Below is a small trained network, with its code and all its weights. Each question gives an input and a target symbol and asks what happens when units are switched off, that is, made to give their printed mean instead of their output.

import numpy as np


def w(rows, s, z=0):
    codes = np.array(rows[::2]) - 128.0
    scale = np.full(codes.shape[1], s)
    scale[-1] = z or s
    return codes * scale


def norm(h):
    return h / np.sqrt((h * h).mean(-1, keepdims=True) + 1e-5)


def f(y):
    return y / 2 * (1 + np.tanh(0.7978845608 * (y + 0.044715 * y**3)))


def softmax(a):
    e = np.exp(a - a.max(-1, keepdims=True))
    return e / e.sum(-1, keepdims=True)


def log_softmax(a):
    a = a - a.max(-1, keepdims=True)
    return a - np.log(np.exp(a).sum(-1, keepdims=True))


def net(x, mask):
    ids = ['δημξπσψ'.index(c) for c in x.split()]
    T = len(ids)
    res = E[ids] + P[:T]
    r = norm(res)
    for j in range(3):
        rows = slice(2 * j, 2 * j + 2)
        q, k, v = (r @ M[0][rows].T for M in (Q, K, V))
        z = softmax(np.where(np.tri(T) > 0, q @ k.T / 2**0.5, -1e9)) @ v
        o = O[0][rows]
        res = res + np.where(mask[j], z, o[:, -1]) @ o[:, :-1]
    y = f(norm(res) @ A[0][:, :-1].T + A[0][:, -1])
    res = res + np.where(mask[3:19], y, B[0][:, -1]) @ B[0][:, :-1]
    return log_softmax(norm(res)[-1] @ U[:, :-1].T + U[:, -1])


Q, K, V, O, A, B = {}, {}, {}, {}, {}, {}
E = w([
[120,114,141,83],'δ',
[101,189,119,62],'η',
[74,71,139,35],'μ',
[183,71,58,150],'ξ',
[147,2,89,101],'π',
[103,32,78,129],'σ',
[144,100,149,14],'ψ',
],0.0096)
P = w([
[140,186,254,206],'0',
[198,59,158,179],'1',
[123,138,193,115],'2',
[107,133,167,137],'3',
[105,125,159,123],'4',
[187,133,156,75],'5',
[127,128,132,114],'6',
[90,154,123,124],'7',
[82,156,109,120],'8',
[88,164,100,108],'9',
[74,114,83,66],'10',
[103,189,46,99],'11',
[85,180,103,70],'12',
[74,160,51,116],'13',
],0.0069)
Q[0] = w([
[140,161,83,120],'head 1',
[73,252,178,7],'head 1',
[161,124,76,74],'head 2',
[141,174,170,89],'head 2',
[117,95,137,125],'head 3',
[164,77,42,141],'head 3',
],0.019)
K[0] = w([
[117,103,167,93],'head 1',
[124,107,4,38],'head 1',
[133,86,64,105],'head 2',
[58,111,116,145],'head 2',
[143,163,118,117],'head 3',
[151,144,211,183],'head 3',
],0.018)
V[0] = w([
[14,53,209,88],'head 1',
[74,104,105,211],'head 1',
[155,190,107,132],'head 2',
[97,120,66,108],'head 2',
[161,57,75,67],'head 3',
[4,181,69,70],'head 3',
],0.016)
O[0] = w([
[169,58,250,191,138],'head 1',
[139,132,205,60,117],'head 1',
[125,95,142,170,89],'head 2',
[114,126,188,126,147],'head 2',
[71,77,167,169,133],'head 3',
[224,21,152,93,3],'head 3',
],0.013,0.015)
A[0] = w([
[159,120,188,108,131],'neuron 1',
[137,248,90,68,137],'neuron 2',
[122,46,80,177,121],'neuron 3',
[67,158,65,71,24],'neuron 4',
[126,140,135,129,71],'neuron 5',
[102,91,109,191,70],'neuron 6',
[116,112,126,169,46],'neuron 7',
[197,101,87,54,223],'neuron 8',
[109,156,18,71,190],'neuron 9',
[79,134,70,79,66],'neuron 10',
[89,89,121,69,169],'neuron 11',
[178,117,159,217,77],'neuron 12',
[162,166,185,115,184],'neuron 13',
[136,168,118,147,64],'neuron 14',
[96,104,225,110,196],'neuron 15',
[60,44,113,116,246],'neuron 16',
],0.012,0.0011)
B[0] = w([
[154,127,127,78,143],'neuron 1',
[38,30,168,54,253],'neuron 2',
[143,145,41,131,156],'neuron 3',
[148,158,69,42,236],'neuron 4',
[142,118,134,128,130],'neuron 5',
[89,113,58,138,167],'neuron 6',
[112,111,97,128,145],'neuron 7',
[164,140,74,239,138],'neuron 8',
[171,250,113,81,245],'neuron 9',
[112,159,58,79,200],'neuron 10',
[54,154,109,138,148],'neuron 11',
[73,92,88,51,187],'neuron 12',
[154,87,90,117,143],'neuron 13',
[124,95,174,131,150],'neuron 14',
[190,204,119,148,206],'neuron 15',
[91,170,58,192,176],'neuron 16',
],0.016,0.007)
U = w([
[83,49,171,85,116],'δ',
[237,141,66,143,140],'η',
[166,71,166,131,252],'μ',
[120,192,102,1,120],'ξ',
[78,170,214,207,69],'π',
[189,185,215,123,160],'σ',
[94,50,52,178,93],'ψ',
],0.0095,0.0031)

Each question gives the input, a string of symbols that net reads in full, and the target symbol t.
The units are the heads (2 rows each of Q, K, V and O) and the neurons (one row each of A and B). Each row of codes is followed by its name. A weight is (code - 128) times the scale printed after its matrix; where a second scale follows, it is the last column's (O, A, B and U).
mask holds one flag per unit, heads first, then neurons. A switched-off unit (its flag False) gives its mean, the last column of its rows in O or B, instead of its output. The means were averaged over made-up inputs and are rounded, as every weight is.
A unit's drop is (log p(t) with every unit on - log p(t) with that unit switched off) / (log p(t) with every unit on - log p(t) with every unit switched off).
The circuit of an input: a set's keep is (log p(t) with only the set's units on - log p(t) with every unit switched off) / (log p(t) with every unit on - log p(t) with every unit switched off). Starting from the 12 units with the biggest drops (on a tie, the unit counted first), units are removed one at a time, each time the one whose removal leaves the highest keep (on an exact tie, the one counted first), for as long as the keep stays at least 0.8.
units of the circuit, in order: the units of the circuit, biggest drop first
unit that matters most: the unit with the biggest drop
k most important neurons: the k neurons with the biggest drops, biggest first
which heads matter: for each layer, one digit per head in row order, 1 if its drop is at least 0.15 and else 0, layers parted by /
input ξ σ η, target σ: unit that matters most -> head 1
input ξ η ξ ξ ψ ψ, target ψ: units of the circuit, in order -> head 3; head 1; neuron 9
input ξ ξ π π η ψ ξ ξ ξ ξ π δ η, target ψ: units of the circuit, in order -> head 3; head 1; neuron 9
input ξ ξ μ η, target μ: which heads matter -> 101
input ψ ξ ξ η μ, target η: units of the circuit, in order -> head 3; neuron 2; neuron 8
input σ ξ ξ ξ ψ ξ π, target σ: units of the circuit, in order -> head 1; neuron 15
input ξ ξ π σ π π ξ ξ ξ ψ ψ ξ ψ δ, target ψ: units of the circuit, in order -> head 3; neuron 9; head 1
input ξ π μ, target π: 4 most important neurons -> neuron 4; neuron 9; neuron 16; neuron 15
input μ π ψ ψ ψ σ η π ψ ξ σ ξ σ, target μ: units of the circuit, in order -> head 1; head 3
input μ σ ξ ξ ξ ξ, target μ: which heads matter -> 100
input π ξ σ ξ, target π: which heads matter -> 101
input η ξ π ξ π ξ ξ ψ ξ, target η: which heads matter -> 001
input ξ ψ ξ ξ ξ ξ π η η σ δ, target σ: 3 most important neurons -> neuron 15; neuron 2; neuron 1
input η ξ σ σ, target η: units of the circuit, in order -> head 3; neuron 8
input π π σ ξ ξ ξ π ψ, target π: which heads matter -> 001
input ξ η ψ δ, target ψ: units of the circuit, in order -> head 3; head 1
input ψ μ π δ, target π: which heads matter -> 100
input δ ξ ψ ψ π η, target π: units of the circuit, in order -> neuron 4; head 1; head 3
input ξ σ η ψ, target η: 3 most important neurons -> neuron 2; neuron 15; neuron 3
input σ ψ ξ ξ ψ ξ ψ ξ ψ μ, target ψ: units of the circuit, in order -> head 3; neuron 16
input ψ ψ σ η, target σ: unit that matters most -> neuron 15
input π ψ ψ ξ ψ ξ π δ ξ ξ η ξ η ξ, target π: which heads matter -> 100
input δ μ σ, target δ: which heads matter -> 101
